Below are the code and all the weights of a small trained network. Each question names an input and a target symbol and asks about switching units off, where a switched-off unit gives its printed mean instead of its output.

import numpy as np


def w(rows, s, z=0):
    codes = np.array(rows[::2]) - 128.0
    scale = np.full(codes.shape[1], s)
    scale[-1] = z or s
    return codes * scale


def norm(h):
    return h / np.sqrt((h * h).mean(-1, keepdims=True) + 1e-5)


def f(y):
    return y / 2 * (1 + np.tanh(0.7978845608 * (y + 0.044715 * y**3)))


def softmax(a):
    e = np.exp(a - a.max(-1, keepdims=True))
    return e / e.sum(-1, keepdims=True)


def log_softmax(a):
    a = a - a.max(-1, keepdims=True)
    return a - np.log(np.exp(a).sum(-1, keepdims=True))


def net(x, mask):
    ids = ['αγδεζηθλξπστφψω'.index(c) for c in x.split()]
    T = len(ids)
    res = E[ids] + P[:T]
    r = norm(res)
    for j in range(3):
        rows = slice(2 * j, 2 * j + 2)
        q, k, v = (r @ M[0][rows].T for M in (Q, K, V))
        z = softmax(np.where(np.tri(T) > 0, q @ k.T / 2**0.5, -1e9)) @ v
        o = O[0][rows]
        res = res + np.where(mask[j], z, o[:, -1]) @ o[:, :-1]
    y = f(norm(res) @ A[0][:, :-1].T + A[0][:, -1])
    res = res + np.where(mask[3:27], y, B[0][:, -1]) @ B[0][:, :-1]
    return log_softmax(norm(res)[-1] @ U[:, :-1].T + U[:, -1])


Q, K, V, O, A, B = {}, {}, {}, {}, {}, {}
E = w([
[128,139,104,135,106],'α',
[99,112,156,134,140],'γ',
[164,118,112,123,139],'δ',
[128,138,104,136,106],'ε',
[103,101,134,150,143],'ζ',
[102,182,131,219,183],'η',
[95,153,139,113,132],'θ',
[119,116,117,151,109],'λ',
[158,144,123,103,127],'ξ',
[131,131,94,137,160],'π',
[97,132,126,133,105],'σ',
[162,107,121,130,136],'τ',
[131,108,157,123,108],'φ',
[120,111,116,153,110],'ψ',
[145,254,186,175,121],'ω',
],0.046)
P = w([
[208,224,204,254,104],'0',
[179,207,180,232,88],'1',
[169,185,159,208,83],'2',
[160,165,141,188,81],'3',
[150,148,126,169,80],'4',
[137,132,113,150,81],'5',
[128,116,99,130,83],'6',
[120,97,85,112,84],'7',
[110,79,69,92,86],'8',
[102,54,56,71,85],'9',
],0.0086)
Q[0] = w([
[201,96,49,114,34],'h0',
[56,112,116,173,109],'h0',
[35,171,153,91,171],'h1',
[175,114,187,103,215],'h1',
[57,162,116,140,6],'h2',
[110,152,223,46,230],'h2',
],0.02)
K[0] = w([
[119,47,105,57,116],'h0',
[69,153,35,78,150],'h0',
[72,209,98,182,186],'h1',
[173,234,227,183,133],'h1',
[86,61,139,2,93],'h2',
[166,208,209,219,97],'h2',
],0.015)
V[0] = w([
[118,32,174,204,160],'h0',
[117,109,126,120,196],'h0',
[121,87,116,1,97],'h1',
[187,129,50,83,173],'h1',
[186,82,251,85,24],'h2',
[142,121,63,137,47],'h2',
],0.0066)
O[0] = w([
[163,37,139,91,100,60],'h0',
[106,131,122,114,82,34],'h0',
[163,192,202,193,117,4],'h1',
[164,148,108,182,77,42],'h1',
[114,122,174,111,1,138],'h2',
[123,156,197,140,154,177],'h2',
],0.009,0.0035)
A[0] = w([
[103,164,100,17,136,111],'n0',
[212,143,90,142,130,35],'n1',
[130,103,171,46,173,100],'n2',
[82,73,215,123,180,69],'n3',
[58,89,175,28,143,22],'n4',
[122,201,91,77,87,130],'n5',
[160,141,132,196,207,92],'n6',
[189,102,66,142,93,125],'n7',
[186,122,107,73,189,93],'n8',
[109,205,176,101,192,2],'n9',
[173,156,162,131,239,48],'n10',
[182,208,182,34,155,115],'n11',
[61,139,86,103,104,73],'n12',
[91,148,179,203,162,93],'n13',
[108,156,104,142,233,90],'n14',
[133,118,104,194,162,103],'n15',
[114,139,97,102,151,57],'n16',
[66,153,156,129,50,11],'n17',
[127,139,109,123,153,92],'n18',
[104,150,122,124,157,83],'n19',
[215,178,135,33,85,42],'n20',
[152,90,63,53,155,92],'n21',
[143,117,172,80,7,44],'n22',
[165,141,219,107,105,137],'n23',
],0.015,0.013)
B[0] = w([
[155,96,126,149,153,204],'n0',
[83,98,106,185,181,148],'n1',
[119,167,194,135,118,136],'n2',
[54,109,54,88,108,140],'n3',
[114,247,171,186,117,154],'n4',
[109,62,137,125,135,253],'n5',
[120,110,164,115,97,153],'n6',
[144,173,138,94,139,213],'n7',
[50,91,150,144,85,143],'n8',
[126,171,133,91,205,157],'n9',
[165,47,87,162,79,130],'n10',
[131,148,113,13,124,201],'n11',
[166,85,105,134,130,172],'n12',
[148,158,172,173,131,164],'n13',
[134,116,116,67,122,194],'n14',
[129,134,155,138,161,162],'n15',
[140,122,88,147,102,115],'n16',
[193,99,137,145,90,139],'n17',
[139,128,121,119,115,118],'n18',
[129,128,98,119,92,135],'n19',
[74,110,7,74,110,157],'n20',
[168,143,177,156,133,144],'n21',
[111,149,165,113,199,162],'n22',
[134,89,113,84,92,166],'n23',
],0.017,0.0071)
U = w([
[98,133,135,139,116,162],'α',
[26,166,143,135,84,105],'γ',
[134,180,28,166,172,104],'δ',
[113,144,146,147,133,133],'ε',
[9,72,140,120,173,2],'ζ',
[147,137,190,188,171,186],'η',
[108,154,156,57,222,89],'θ',
[144,203,91,152,65,154],'λ',
[131,143,72,73,51,147],'ξ',
[158,13,115,142,156,97],'π',
[158,114,114,169,37,182],'σ',
[241,140,113,126,134,149],'τ',
[127,83,220,92,87,128],'φ',
[108,125,125,145,110,144],'ψ',
[157,222,161,104,88,147],'ω',
],0.016,0.009)

Each question gives the input, a string of symbols that net reads in full, and the target symbol t.
The units are the heads (2 rows each of Q, K, V and O) and the neurons (one row each of A and B). Each row of codes is followed by its name. A weight is (code - 128) times the scale printed after its matrix; where a second scale follows, it is the last column's (O, A, B and U).
mask holds one flag per unit, heads first, then neurons. A switched-off unit (its flag False) gives its mean, the last column of its rows in O or B, instead of its output. The means were averaged over made-up inputs and are rounded, as every weight is.
A unit's drop is (log p(t) with every unit on - log p(t) with that unit switched off) / (log p(t) with every unit on - log p(t) with every unit switched off).
The circuit of an input: a set's keep is (log p(t) with only the set's units on - log p(t) with every unit switched off) / (log p(t) with every unit on - log p(t) with every unit switched off). Starting from the 12 units with the biggest drops (on a tie, the unit counted first), units are removed one at a time, each time the one whose removal leaves the highest keep (on an exact tie, the one counted first), for as long as the keep stays at least 0.8.
units of the circuit, in order: the units of the circuit, biggest drop first
k most important neurons: the k neurons with the biggest drops, biggest first
heads that matter: for each layer, one digit per head in row order, 1 if its drop is at least 0.15 and else 0, layers parted by /
input α ζ λ, target τ: units of the circuit, in order -> (h0 n5 n7 n11)
input σ η ψ δ, target η: heads that matter -> 011
input φ ζ δ γ, target γ: units of the circuit, in order -> (n4 h1 n3)
input δ α θ α φ ω ξ ψ, target σ: heads that matter -> 001
input θ ω α λ, target η: heads that matter -> 001
input ω θ α ζ τ λ π α, target θ: 3 most important neurons -> (n15 n14 n6)
input φ θ θ π, target π: units of the circuit, in order -> (n10 n6)
input θ φ φ ξ ξ λ δ λ, target λ: units of the circuit, in order -> (n5 h1 n11 n7)
input θ δ α, target λ: 3 most important neurons -> (n7 n11 n0)
input η ω θ θ θ θ θ θ θ ψ, target δ: heads that matter -> 011
input σ ω ξ ω α θ δ α ε, target η: heads that matter -> 011
input η γ α ε, target η: units of the circuit, in order -> (h2 n11 n20)
input φ δ δ θ θ α ξ α α, target η: units of the circuit, in order -> (h2 h1 n11 n20)
input θ ψ θ θ φ ψ γ ξ ε, target σ: heads that matter -> 111
input ζ θ φ ξ ω θ λ λ α, target ζ: most important neuron -> (n5)
input θ δ ψ, target λ: units of the circuit, in order -> (n5)
input δ η ξ γ θ π, target π: units of the circuit, in order -> (h2 n10 n6)
input ξ α σ α ψ, target η: heads that matter -> 001
input θ α ψ γ, target γ: heads that matter -> 000
input η δ α α ψ θ θ θ, target η: heads that matter -> 000
input σ ψ φ ψ ξ α, target σ: units of the circuit, in order -> (n11 n20)
input θ α π θ, target π: heads that matter -> 010
